Each row was made from one path, in order. Every step used is in the known rows, and no mark comes twice. Write each row's path.
Each row is shifted at random along 5 fixed directions that mean nothing.
Known rows:
t-e-h-s: [  4.4  11.4  11.8  13.1 -13.8  -4.2  15.8   1.2  11.5  24.2  -7.7  18.1
   5.3  -6.4   5.4  13.7 -16.3  12.9  -1.7   1.7  15.1 -20.3 -18.8 -15.8
   4.3 -14.6  12.8   9.3  24.3   3.4  24.9  11.8  12.1 -38.8   6.9  18.7
   3.2  -0.8 -17.6  -2.5   1.5 -19.0  34.2]
w-n-h-s-t-y: [ 14.0 -14.1  -2.2   8.0  -6.9 -16.8   4.0  19.3  -7.3   9.4   1.1  31.1
   4.7  12.2  25.6  -7.6   3.7  21.4 -26.3 -11.2  12.0 -11.2 -18.4 -13.8
   7.5 -28.2  10.6   0.8  24.1   0.8   7.1 -29.3   0.7  16.0  -1.1 -12.9
  -7.2   8.2  22.6  16.4  35.1  -7.9  -9.1]
w-n-c-t-e: [  1.9 -42.2  27.0 -10.2 -10.8  12.8 -19.7 -22.7 -16.8  10.3 -17.5  52.2
   4.6  -7.8  19.0  -3.7   8.9  16.7  -6.8  -5.2  11.7 -22.5  -8.5   8.1
  13.4 -14.9   5.2 -52.6 -13.5  -5.7   4.0 -23.3   0.4 -25.9   0.1 -35.6
 -37.2  32.3  30.9   1.8   0.6  -3.3  -7.4]
y-s-n-h: [ 16.1  37.9  -5.4  14.9  -4.7 -14.5  11.0   0.5  -4.2  -1.8  15.9   2.2
  -1.8   4.7   2.2 -16.4  14.9  11.8   5.0  -5.8   3.3 -15.1 -18.7   5.1
  -2.5   0.8  -0.2  28.7  41.8 -19.6  28.5  -3.1   8.3  -0.3  -1.7  17.9
   4.8  -5.3 -17.1  25.1   1.6  11.9  -0.9]
t-n-c-h: [ 20.8  -1.7  36.9 -11.2   8.9  27.1  -4.8 -31.9 -44.3  11.7 -13.4  18.6
   8.9 -17.6   9.3   3.8  12.0   4.9  35.5  -0.4  -3.8 -28.1 -15.4   8.1
   7.4 -22.5  -1.0 -35.4   3.1 -39.3  19.2 -11.0  -2.5 -25.4   6.2 -23.9
 -31.6  16.1 -28.6  -2.9 -20.4   6.6  -4.8]
s-n-h-e: [ -3.9  16.5  16.3  22.5 -37.3   3.8  10.9  11.8   2.6  14.0 -13.3  28.0
   6.3 -18.4  15.3  -0.1  -0.4  20.2 -23.0  -8.8   6.2 -19.2 -25.5 -10.0
  20.4 -12.4   5.7   2.1  13.0  -1.6  -2.9   1.7  24.3 -45.2  -0.2  10.5
 -19.8  10.5 -12.6  -9.4   0.4 -10.4  10.1]
n-c-w-e-t-y-s: [ -6.5 -37.9  11.3  -9.8  22.9   0.8  -0.9  -7.6  -8.2  20.7  -8.1   4.8
  -4.5   0.3   4.8 -17.4   1.7   2.0 -20.5   5.7  15.5 -11.9  -5.8 -10.5
   8.9  -3.2  15.1 -34.1   0.7   2.4  24.4  -8.4 -21.0  -6.1  -3.8 -16.5
 -10.4  12.1  -5.6  25.9   1.9  -0.2  -2.8]
c-n-h-s-t-e-w: [-29.7 -12.2   4.3  -0.9 -39.4   4.1   8.2  -1.1  15.6  36.8 -11.3  33.2
  -1.2  -3.8  26.0 -14.7 -15.9  32.0 -20.5 -10.9  46.3  -8.4   9.8 -23.4
  20.6   8.1  37.6 -16.8   0.8  40.1  16.1   6.2  -4.0 -28.3  -4.8 -17.7
  -6.9  12.8  24.8  -5.5  24.4 -20.2   5.5]
e-w-n-c-s-t-y: [ -5.9   0.8 -13.1 -15.8  -1.0  -3.4  13.1   1.4  -2.0  20.9   7.4  -1.1
   8.5  -5.9  -1.2 -40.9   7.7  11.1  10.3   0.2   1.9 -12.0   0.8  -7.3
  -0.4  -3.8  17.0  -1.5  23.0 -14.9  15.6 -19.0 -13.8  10.2 -10.2 -13.4
  -7.0   1.8  11.1  20.5  21.2  -0.2 -12.4]
y-t-e-h-s-n: [ -7.7  -0.3  16.2  27.5 -35.9  -8.0  -1.9   6.3  15.1  -0.5 -13.6  23.4
  12.2  -2.8 -16.0   8.0  -1.7  26.1 -19.8 -17.4  -2.4 -16.2 -15.3  -1.1
   7.2   6.1   0.3   8.9  23.3  -0.4  31.2  -6.7  34.5 -41.1  -8.4  -1.3
   0.9  13.2  -0.8  33.2   7.3 -15.1   4.6]
e-h-s-t: [-38.6  -1.8  -7.1  11.9  -2.5 -11.1  18.5   2.9  27.9  15.0  -6.9   3.5
  -0.1  -6.4 -21.9 -15.5 -13.7  19.2 -15.2  -9.7   2.6   4.4   1.1 -25.8
  15.4  15.0  24.0  29.1  24.4  17.2  24.1   3.1  24.1 -28.6   3.3   2.4
   6.7  -1.6   4.3  30.5  14.5 -29.1  25.3]
e-h-s-n-w: [ 24.0 -36.1  26.1   0.2 -33.4   0.9 -27.1  -7.4 -15.6   2.7   2.6  32.0
   5.2   8.6  25.3   4.8   1.7  19.6  10.8 -16.9  25.4 -13.3 -11.6   8.2
   9.1  -4.3   4.4 -10.6  -2.1 -17.4  22.4 -17.3  -5.5 -38.2  -1.8 -19.9
 -11.1  24.4   2.8  18.5   0.0   7.9 -22.3]
c-e-t-n: [ 49.4  32.5  -0.8   3.2 -13.0 -18.6  12.7  15.1   4.1  24.3  -4.2  57.0
   5.0   1.1  27.2  23.4   0.1   4.2  -4.2   2.3  10.1 -29.3 -40.9  19.5
  -1.2  -5.9   0.0 -17.8  20.3  -9.0  16.5 -17.1 -15.7  -4.7  -5.6 -24.0
  -5.9  16.1  -0.4  -4.2  33.6   7.9  -1.5]
e-t-n-h: [-40.0  24.8  -2.3   8.6 -20.5  13.9  17.6  -8.0  19.7   1.8  -9.0   3.7
  -8.2  -7.4  -3.3 -16.3   2.3  22.7 -21.9 -23.2  14.7  -4.7   8.5 -13.6
  15.5  16.0  17.9   4.1  17.5  15.3  26.6   6.6  27.0 -17.7   4.0  -4.6
  -5.2  -1.5  24.9  24.0  10.2 -21.0   1.9]
w-e-t-n: [ 38.5  42.2  12.5   0.7   6.8  -2.8   9.2  -1.6 -10.2  36.8 -17.0  37.6
   6.1  -5.8  14.3  19.3  -6.9   7.5   1.6   7.7   6.4 -19.8 -26.6  24.0
  -6.6   9.3  -3.0 -35.3   3.3 -25.0  26.3   0.5 -21.4 -10.0  -3.5 -16.4
  -9.2  13.7 -17.7  -0.8   4.0   4.1   2.7]
h-n-s-t: [-31.1 -37.0  10.6  15.2 -15.4  -9.1 -16.0   6.9  17.8 -10.8 -16.9  14.5
   8.8 -11.3 -39.3 -22.6   0.5  13.8  -7.5 -21.1 -30.9   4.7 -10.7  -7.4
  23.0  17.0   0.4  21.3  18.8 -20.0  25.5 -23.8  35.3 -16.6  -5.4  -3.1
  -2.9  11.0   4.5  32.7  -5.3 -15.0   6.6]
t-y-s-n-w-e: [ -5.2  30.6 -26.3 -17.7 -23.0  -4.3   4.3 -13.0   7.2  19.5  24.9  -3.5
  -4.4  -2.5  20.6 -49.0  12.1  23.8  -0.9   1.1  48.2  -8.1  11.9  -6.5
   0.6  14.2  31.7  -3.5   7.4  -0.8   8.1   6.1 -12.6  -9.0 -13.3 -33.5
 -11.3   2.3   9.3  29.0  17.8  13.3 -13.4]
t-e-w-n: [ -7.1  28.6 -16.1 -21.7 -35.8  -3.6   2.7  -9.5  15.7   6.3  24.1  17.8
  -9.5  -4.9   2.2 -40.4  10.5  17.1  20.2 -11.3  29.7 -27.9  15.2   3.2
  -2.3  22.5  21.6 -10.3  11.0 -18.3  21.8  -1.4 -19.3 -21.0  -8.3 -31.8
  -3.3  -2.3  20.4  26.7  14.5  14.6 -12.5]
t-e-w-n-c-h-s: [ -0.4  15.8  -8.6 -14.3  -2.6  -1.7  12.9 -25.4  -2.1  24.9  14.6   5.9
  -3.0 -10.2   6.6 -24.0   3.3  14.6  25.3  -2.1  30.0 -34.2  -2.2  -9.3
   7.0 -10.5  30.1   1.2  23.1 -13.7  26.7   1.4  -7.8 -36.0   2.3 -16.4
 -10.5  -2.4 -15.0  16.1   9.8   1.8  10.7]
w-e-h-s-t: [-14.1 -29.2   5.2  -0.5   3.3  -7.6  -6.2  -7.7  -6.6  21.1  -3.4  27.7
   1.9   0.5   1.2 -11.8  -6.9  19.1  -7.2  -5.7  17.2  -2.1  -1.8 -13.7
  12.1  -3.2  20.2 -10.8   1.9   5.0  13.8 -14.2   4.4 -41.1   4.3 -16.9
 -12.1  14.6   3.0  31.9   8.8 -18.6  11.3]
s-t-y-e-h-n-c-w: [-11.5   6.4 -20.7 -16.8 -39.5   0.0  20.5  -1.5  11.7  10.9  18.4   7.5
   1.1 -13.2   1.2 -51.3  23.5  11.1  23.2 -14.5  17.4 -27.2 -11.7 -12.2
  13.4   7.1  30.7   4.4  21.5   0.2  16.1 -12.8  -1.2  -8.1  -6.2 -40.5
 -14.2   3.8  -4.1  33.1  26.5   1.8 -10.7]
s-n-c-w-e: [  5.3   0.3  23.4   3.7 -29.8  12.9  -9.7  -5.3  -9.6  13.1 -14.6  21.7
  17.1 -13.8  -1.9 -18.6  16.8  21.9   0.6   2.2   3.2 -22.3 -24.5   7.3
  12.8   4.9   5.5 -32.5   0.3 -16.2  14.0  -4.9  18.7 -30.4 -12.0 -28.9
 -28.3  19.2 -10.2  13.8  -3.2  -7.1   2.4]
y-e-t-n-s: [-30.7 -15.4   3.1   4.2  -3.4   9.8  -1.1 -14.6  25.9  22.4 -22.2  13.8
  -5.6  -6.8  -7.2 -12.3 -14.8  16.0 -23.9  -9.7  13.1  -6.9   1.6  -4.2
  19.6  23.7  15.5 -18.5   4.6   4.8  24.6   8.1   9.7 -30.4  -6.2  -5.4
  -2.5   5.8  10.3  18.4   0.3 -13.7  11.0]
w-e-h-s-n-c-t: [-26.2  16.1 -10.1  -3.7   3.6  -0.1  10.3 -23.6   9.9  13.7   1.8   5.3
   8.1 -18.0 -18.2 -27.0  17.6  13.4  -3.7  -3.2   0.1 -15.6  -2.6  -2.7
  11.3  11.3  19.7   2.6  16.6  -4.1  22.0  -9.1  19.5 -36.7  -1.7 -23.4
 -16.9  11.3   8.4  32.6  13.6 -11.9   5.3]
w-e-t-n-c-h: [ -9.2   9.5   2.8 -19.5 -12.4  20.4  -1.5 -30.4 -18.8   0.3   8.0   8.3
   1.8 -18.6  -4.6 -30.8  26.6   8.8  30.8  -7.3   8.1 -25.8   1.5  -2.3
   9.9 -11.6  16.6 -22.6  11.8 -22.8  18.4 -18.3  12.4 -32.0   1.1 -44.9
 -29.1  10.9  -3.0  30.5   1.1  -1.0  -9.8]
c-e-t-y-n: [ -4.4  44.4  -6.4  16.4 -21.2  -2.1  27.3  22.8  30.6   7.3 -11.6   9.2
   1.7 -23.1   0.0  -1.1   0.6   5.9 -22.7 -11.9  -0.6 -16.6 -20.2 -11.6
   9.5  -0.5   7.7   6.2  24.0  -1.9  28.0  -3.5  14.7  -1.2  -6.9 -24.0
   2.6   1.5   7.9   7.9  25.7  -9.3  -8.0]
s-n-h-e-t-y: [  6.5  -5.3  17.8  -7.0 -15.7  14.5   0.9  11.4 -19.0   4.0  -4.3  10.0
   1.7 -21.1   0.2 -12.4  10.7   0.7   8.6  -7.7 -13.2 -12.6 -14.2  -4.1
  -1.9 -23.9  -5.2 -18.6   0.3 -32.7  11.6 -29.3   5.1 -16.3  -1.8  -9.6
 -22.6  17.5   7.3  20.2  -5.7  -4.7 -16.6]
h-s-t-y-e-w-n-c: [ 33.6  15.3  -7.2 -15.2   3.9 -10.9  -1.5  -9.1 -20.4  31.5  16.4  39.0
   8.2   8.5  29.8 -24.8  19.0   7.3  11.4   8.4  28.4 -36.0 -19.9  12.0
   3.5 -15.6  11.3 -29.3  16.0 -32.6  19.0 -14.4 -29.6 -16.5  -0.9 -27.9
 -13.0   6.5 -13.8   9.7  29.5  15.7 -13.3]
w-n-c-s-t-y-e: [  5.0 -45.2  19.1  -2.9 -12.2  10.6  -9.5  -2.1 -15.4  22.4 -10.7  33.9
  -1.4  -6.6  16.5 -20.5   8.9   7.3 -14.4  -4.6   6.6 -21.4 -14.5   0.4
   5.4 -21.3   0.4 -48.0  -8.1 -18.0   2.0 -16.0  -1.2 -19.1  -2.0 -21.1
 -23.9  20.1   6.8  13.6   0.0  -4.3 -13.7]
c-h-e-w-n: [  6.8  33.8 -15.5  -9.1 -45.1 -13.3   6.9   5.7  13.5   7.2  26.4  27.2
  -4.2  -8.1   7.0 -30.1  14.1  13.1  13.3 -10.4  21.2 -36.6  -7.0  -1.9
   5.6   6.4  19.9   2.4  23.4 -20.7  14.7  -9.7 -12.1 -30.3  -6.0 -29.2
  -3.7  -1.9   0.0  19.1  22.3  12.1  -9.3]
s-n-c-w-e-t: [ 22.5  25.4  -7.4  -2.9   3.0 -10.1   7.2   5.0  -0.2  33.9   2.5  30.4
   4.4   1.7  18.5  -8.5  10.2   9.2  -6.0  16.2  21.5 -19.6 -27.9  11.7
   6.1   5.4  15.3 -26.7   6.8  -0.6  11.9 -11.5 -14.9 -28.7  -3.8 -32.9
 -13.0  17.2  -7.5  26.1  23.9  -6.0  -0.3]
t-n-w-e-h: [-26.7  24.0  10.6   9.2 -65.8  16.2   2.8   3.6  19.3  -2.6  -1.1   9.6
  11.2 -14.7 -11.5 -16.7   7.0  18.8  -4.2 -11.7   8.4  -8.6  -2.1 -23.0
  10.3   3.1  12.2   7.9  20.7   3.8  25.8   7.1  44.2 -39.2  -0.8  -9.6
  -4.6   1.1   4.5  15.3   2.3 -26.6  10.9]
c-t-y-e-w: [  4.9 -33.1  44.7 -21.2 -17.8  30.9  -7.8  -9.6 -27.6  30.8 -13.7  13.1
  -7.6 -34.4   1.0 -12.8  -1.6  -9.0  31.8  -2.3  -0.3 -11.8  -5.2  -3.5
  -6.4  -7.3  -2.4 -53.5 -31.2 -43.6  26.3  -3.1 -20.5 -27.9  -0.8 -11.5
 -20.1  21.3  -9.3  -3.4 -35.4  -0.1 -10.3]
c-e-t-y: [ 25.4   0.6   3.1 -21.8  -4.2   4.7   6.2  13.1 -14.2   4.4  10.7  12.7
  -1.7 -18.0   8.5 -13.2  14.9 -10.8  23.4   3.8  -7.3 -16.6 -20.6  -1.8
 -10.5 -30.0  -1.7 -15.5   5.6 -33.9   7.1 -34.7  -9.1   0.7  -2.4 -21.7
 -18.2  14.7  13.4  16.3   9.3   5.6 -12.9]
e-w-n-h-s-t: [-24.4 -49.4  23.1  -9.5  15.6   7.7 -16.3 -24.8 -23.5  22.8 -12.1  22.7
  -6.1  -3.1  -1.4 -17.2 -10.8  22.1  -0.3 -17.3  16.3  -2.9  11.6  -6.1
  14.8   7.1  17.6 -27.6 -16.8 -11.1  25.4 -13.3  -8.0 -43.8   5.8 -16.0
 -21.3  18.6   8.7  32.1 -10.4 -10.9  -4.5]
y-n-c-t-e: [ 23.1   2.9   3.5 -17.5  -8.1   2.5  -2.5 -20.3 -14.9  12.0   2.9  33.8
   2.1 -19.2  10.8 -17.7  16.3   2.0  31.4   1.8   5.4 -24.0 -17.8  14.0
  -2.1 -14.3   3.6 -27.9   5.3 -29.6  16.2 -22.5  -8.9  -6.4  -3.3 -31.5
 -26.3  20.6   8.3   6.1   0.6  12.3  -7.8]
e-w-n-h-s: [-32.7  -8.6  -6.6  -9.5  -4.3   3.3   1.4 -25.8   6.4  11.6  11.5   2.1
 -14.1  -1.7   4.2 -28.6  -0.9  24.2  -3.2 -21.7  40.3 -19.2  19.2 -14.1
  12.6   8.1  32.1  -4.1   4.4   0.0  26.1   3.7  -1.9 -48.3   6.1  -9.7
  -7.6  -2.4  14.1  35.8   5.2  -6.3   3.5]

Which path is each row?
[-19.8  21.7 -21.0 -29.4  -7.7  10.5  17.5 -21.8   5.9  13.3  15.5   2.6
  -0.6 -33.6  -3.0 -48.7  17.4   4.1  23.9  -5.0  17.2 -28.0   0.1  -9.9
   9.2  -7.0  26.6  -4.0  10.4 -17.5  13.6 -11.0   7.5 -33.5  -8.0 -40.9
 -29.5   5.8   9.2  17.8  22.1   9.7  -6.4] | h-s-t-y-n-c-e
[ -3.7  24.7   7.1   7.0 -36.1   5.4   8.8  -0.8   3.6  31.0  -3.4  20.6
  16.0  -4.7  10.5  -7.8  -5.5  19.9  -5.7   4.5  19.5 -12.0 -11.8 -13.8
   7.5  -1.6  17.4  -1.8  21.2   9.7  19.9   8.8  13.7 -36.0  -0.3  -2.9
  -5.9   4.4 -13.6   1.6   7.8 -21.2  13.0] | c-s-t-n-w-e-h
[-20.2 -12.2   4.7   1.2 -16.3   6.5  18.7  -1.5  15.3  26.1 -15.5  10.1
   5.0  -7.6   5.7 -21.5   2.0  21.7 -20.7  -5.0  18.2 -22.6 -14.0  -9.9
  26.2  17.1  28.4 -15.1  10.0  25.4  16.4   1.8  -1.6 -23.4 -11.5 -26.5
 -16.3  13.5  -1.8  17.9  22.1  -9.4  -2.7] | h-e-t-y-s-n-c-w
[ -2.0 -22.5  24.8   5.8  -9.0   9.0   0.5 -11.8  -9.5  24.7 -12.9  21.1
   3.4  -9.3  10.9   0.5  -2.1  16.2 -10.0  -8.2  16.8 -32.7 -15.3 -15.2
  17.5 -25.3  16.3 -20.0  10.1  -8.6  24.6  -1.9   9.0 -42.1   5.1 -11.6
 -15.8   9.1 -13.5   3.3   3.1 -14.7   8.2] | t-y-e-w-n-c-h-s
[ 31.1 -24.2  38.9  -8.4  -9.6  19.1   0.3  -8.4 -35.6  34.9 -18.2  35.9
  12.2 -10.7  31.6   4.2   5.3   6.5  15.8  -0.5  12.8 -35.2 -34.7   6.0
  13.0 -16.2   6.2 -49.3 -11.8 -19.2  12.9  -7.7 -24.9 -24.2   2.9 -25.8
 -31.2  23.8 -34.9 -10.5  -7.5   5.1  -8.5] | t-y-e-h-n-c-w
[-32.1  31.8   2.1   5.8 -26.5  13.0  18.4  -1.6   8.2  15.1   0.7   1.3
  -7.9 -10.4  -0.1 -34.5   3.3  22.5 -16.0 -16.8  13.1 -12.5   5.0 -19.2
   9.8   8.5  16.4   7.6  19.3  -4.3  27.4  11.7  18.4 -11.8   2.6   3.3
  -5.7  -8.3  11.4  14.5   3.9 -14.3  -2.9] | s-t-y-e-w-n-h
[-15.0  -5.1  13.5  -5.1 -33.0   7.2   8.0   5.0  10.8  27.5  -7.7  23.7
   8.7 -13.7  16.1 -14.8   0.9  12.7 -16.7   0.9  26.5 -21.5  -7.1 -19.3
  19.0  -3.8  22.4 -18.0   7.4  15.6  16.9   1.9  -1.3 -32.8 -11.6 -17.4
 -11.9  12.8   8.4 -13.7  25.6  -6.1  -0.9] | t-y-s-n-c-e-w
[ 24.5  -1.6  17.5   7.4 -46.0 -11.8  -2.9  13.2   4.2  21.8  -5.9  45.2
  14.4  -8.4   9.2   0.2   4.6  10.8   8.3   0.4   5.9 -23.9 -31.9   1.7
   6.3 -10.9   4.2  -8.7  21.8 -10.2  31.2 -16.0   1.9 -15.4 -10.4  -8.3
  -3.8  18.7   2.8  -9.9  17.9  -6.2   2.1] | h-s-n-c-t-e-w
[ -7.4  -5.6  12.9   5.2 -42.4   2.4  -0.6   5.1  12.8  -2.7   0.3  -5.3
   0.0 -15.0 -14.3 -21.6   3.3  11.4   4.9 -16.5  -5.7  -8.4 -10.4  -7.5
  10.3  11.1   6.4  25.0  21.0 -17.9  35.9  -7.3  17.7 -14.0 -10.7  -8.1
  -3.3  10.3  -3.6  23.9  -5.2   2.0 -17.6] | c-h-e-t-y-s-n-w
[ 15.0   8.2  -5.7 -18.5  31.4  -7.9  10.5 -20.8 -17.1  50.7   4.9   7.9
   6.0  -9.5  -6.3 -35.5  -1.4   0.4  36.8  18.6  -1.2 -18.0 -12.8  18.3
  -5.4  13.1  10.8 -13.1  14.0 -38.1  24.5  -3.2 -34.2 -19.6  -4.7  -0.9
  -8.9   5.2 -34.6  15.1  -5.8  10.5   2.1] | y-e-w-n-c-s-t
[ -0.9   2.0  15.3   8.4 -30.1  -0.3   3.1   8.0  14.7   8.6  -7.1  -2.6
   2.1 -11.9  -8.5 -12.1  -5.1  10.9  -3.5  -9.6  -3.4  -5.2 -14.0  -2.3
   8.4  17.6   3.2  20.3  16.2 -17.6  35.6   2.3   7.8 -11.3 -10.5   1.8
   0.8   9.5  -8.9  13.1  -5.7   3.2 -12.0] | h-e-t-y-s-n-w
[ -1.0  -2.1   0.1  11.9 -15.2 -16.3   1.2   5.3   5.6  20.0  -1.8  26.2
   6.8  -2.5  -2.5  -9.9  -6.6  17.8  -5.2  -8.4   9.6  -5.0 -17.9 -11.9
  12.1  -0.3  15.5  12.8  21.1  -3.1  30.7 -11.1  13.5 -26.2   0.2 -13.2
  -1.0   8.7  -7.8  25.3  15.6 -16.5   7.0] | y-n-w-e-h-s-t
[ 24.9 -29.6  48.3 -12.5  18.4  21.1 -10.4  -8.7 -53.7  26.6 -22.1  25.9
  15.9 -17.0   4.6   4.8  -4.1   3.7  17.7   1.7 -19.5 -19.8 -21.8   1.9
  -3.2 -35.5 -12.0 -38.9  -9.2 -50.2  22.1 -25.4  -7.0 -17.9   2.5  -5.7
 -34.6  23.0 -15.7  -3.5 -19.2  -0.8  -7.7] | w-n-c-e-h-s-t-y
[ -4.4   0.3 -11.7  -2.6  18.9 -16.4  16.6   5.3  16.1  16.4   4.5   6.4
  -5.1   3.4   4.0 -17.5   3.1   0.4 -31.4   6.7  13.0 -19.6 -11.2 -12.7
   7.3  -3.0  16.3  -1.1  27.4   6.8  23.4  -4.8 -13.2   2.5  -4.3  -8.0
   2.8  -0.9  -0.5  19.8  25.1   4.0   2.6] | w-n-c-e-t-y-s
[-26.5  -7.8   8.5 -12.3  -5.8  19.9   3.4  -4.9   0.2  19.2 -10.5  -6.3
  -2.1 -15.2   1.8 -21.6  -2.3  17.2 -15.3  -7.7  16.0  -2.1  13.3 -14.7
   4.9   0.7  18.3 -24.5 -12.5  -2.5  16.0  -6.3   2.0 -22.0  -4.5 -24.2
 -19.1  14.3  25.0  28.0   2.6 -15.5 -12.5] | h-s-n-w-e-t-y
[ -5.7 -18.1  12.6   5.4  -0.8  11.0  -6.7  -7.3  -3.2  20.3 -18.0  17.2
   2.0 -15.9  10.6  -6.0  -8.6   9.9 -12.4  -7.8  10.2 -16.4 -14.1 -10.0
  22.3 -13.0  11.3 -22.9   5.1 -12.9  19.2 -12.2   0.9 -30.6  -4.0 -15.3
 -14.4  11.6  -8.2   7.9  -3.0  -5.3  -5.0] | c-h-e-t-y-n-s
[-12.1 -21.5  -3.0  -5.0   4.2 -10.2   0.8  -8.9   0.6  34.3  -5.5  22.7
  12.7  -4.6  -5.4 -30.7  -1.2  14.5   1.4   4.7   3.1 -15.3  -8.6   3.3
  16.4  10.0  19.0 -11.4  14.8  -5.9  13.0 -14.2 -10.9 -35.4  -7.0 -10.6
 -12.7  12.6  -7.9  16.7  13.2  -7.1   1.8] | h-e-w-n-c-s-t
[ -0.4  -8.0  -8.4 -23.1  -5.2   0.5   2.6  -0.3 -13.6  21.5  10.4   8.9
  -0.7 -11.0   8.1 -41.3   2.1   9.9  15.7  -3.9   9.9  -8.7   1.4 -11.4
   0.8  -9.8  16.7 -10.4   7.2 -25.8   9.0 -23.5 -20.3   3.5  -9.3 -18.3
 -15.4   6.1   9.9  19.6  11.2   7.9 -15.0] | h-e-w-n-s-t-y
[ -0.5  -9.4   7.4  -6.1 -42.8  -4.4  -6.7  -1.9   4.2   4.0   9.3  17.2
   1.8  -7.1   6.2 -19.4   1.5   9.6  16.4 -19.0  15.4  -9.7  -5.8  -8.7
  10.9   6.0  13.8  16.9  11.9 -15.6  29.9  -7.9  -3.3 -15.8   1.6 -15.6
  -4.4  10.1  -9.8  12.3  -2.5   7.3 -13.6] | y-s-t-e-h-n-w
[ 13.7 -15.8  20.0   5.6 -53.3   1.0 -20.9   8.0 -14.8  -6.1   9.7  32.5
  14.8  -1.8   4.4  -9.5  20.2   9.8   0.9  -7.6   2.8 -16.5 -21.3 -10.1
   2.8 -25.4  -0.9  -8.6  18.4 -13.3  23.0 -28.8  24.7 -30.2  -2.4 -18.5
 -13.4  18.8   1.3  25.2   3.9 -10.4 -10.2] | c-t-y-s-n-w-e-h
[ 10.1  15.0  32.8   5.3 -41.7  19.3  -7.9   4.5 -21.1   9.5  -6.7  17.6
  17.3 -19.9  -4.4  -5.3   5.4   6.8  17.8  -2.4  -8.4 -10.3 -20.5 -10.7
  -0.1 -18.4  -6.2 -10.3   9.8 -32.5  32.4  -8.2  25.0 -30.6   1.7  -7.7
 -14.7  11.4 -20.9   6.4 -17.4 -15.4  -1.7] | s-t-y-n-w-e-h
[-12.2 -18.5  21.8   5.3 -20.9   6.5   5.0  14.4  -5.1  13.4 -16.5  16.9
   8.0 -13.4  -2.4 -12.1  -4.3  18.8 -18.0 -14.8  -8.5 -10.7 -13.0 -21.4
  10.2 -19.1   6.6  -1.2  13.3  -9.0  22.3 -18.5  20.2  -2.3  -4.8  -4.1
 -15.6  10.7  18.7   5.0  11.4 -18.3  -3.6] | c-e-w-n-h-s-t-y
[-11.7  -1.2  13.3  -0.7 -38.1   4.0   4.7   0.2   4.7  31.9  -9.6  27.9
  -0.2 -13.6  11.7 -16.0 -11.9  19.5   4.3  -9.2  28.7 -10.2  -1.8 -15.7
  11.7   2.8  21.7 -15.2   4.9   5.9  33.0   2.9  -4.9 -23.1  -5.6 -11.2
  -5.5  10.4   7.5  -3.3   7.7 -12.8   0.5] | y-n-h-s-t-e-w
[-24.2  23.2 -11.3  16.4 -18.7 -12.5  21.1  -1.5  28.4  20.8  -0.3   9.1
  -4.7  -1.3   1.8 -14.2  -8.9  27.3 -30.0 -13.6  29.1 -18.2  -8.0 -20.3
  14.3   5.6  27.0  20.2  31.4  12.9  34.8  13.3  18.4 -23.0   1.8   7.2
   7.5  -9.3   3.7  20.4  22.1 -19.0  18.4] | y-t-e-w-n-h-s
[-12.4 -29.6  17.3 -20.0 -52.7  17.2 -11.8  -1.2  -9.7   7.0   9.0   6.4
  -6.8 -32.9 -19.1 -46.6  14.1  -4.1  42.5 -19.0  -4.5 -15.4  -0.1 -13.9
   0.3  -6.7   6.5 -17.1  -2.8 -44.6  31.9 -20.1   3.2 -23.7  -7.4 -21.1
 -13.2  11.9  -4.2  24.4 -19.5   1.0 -17.9] | c-h-n-s-t-y-e-w
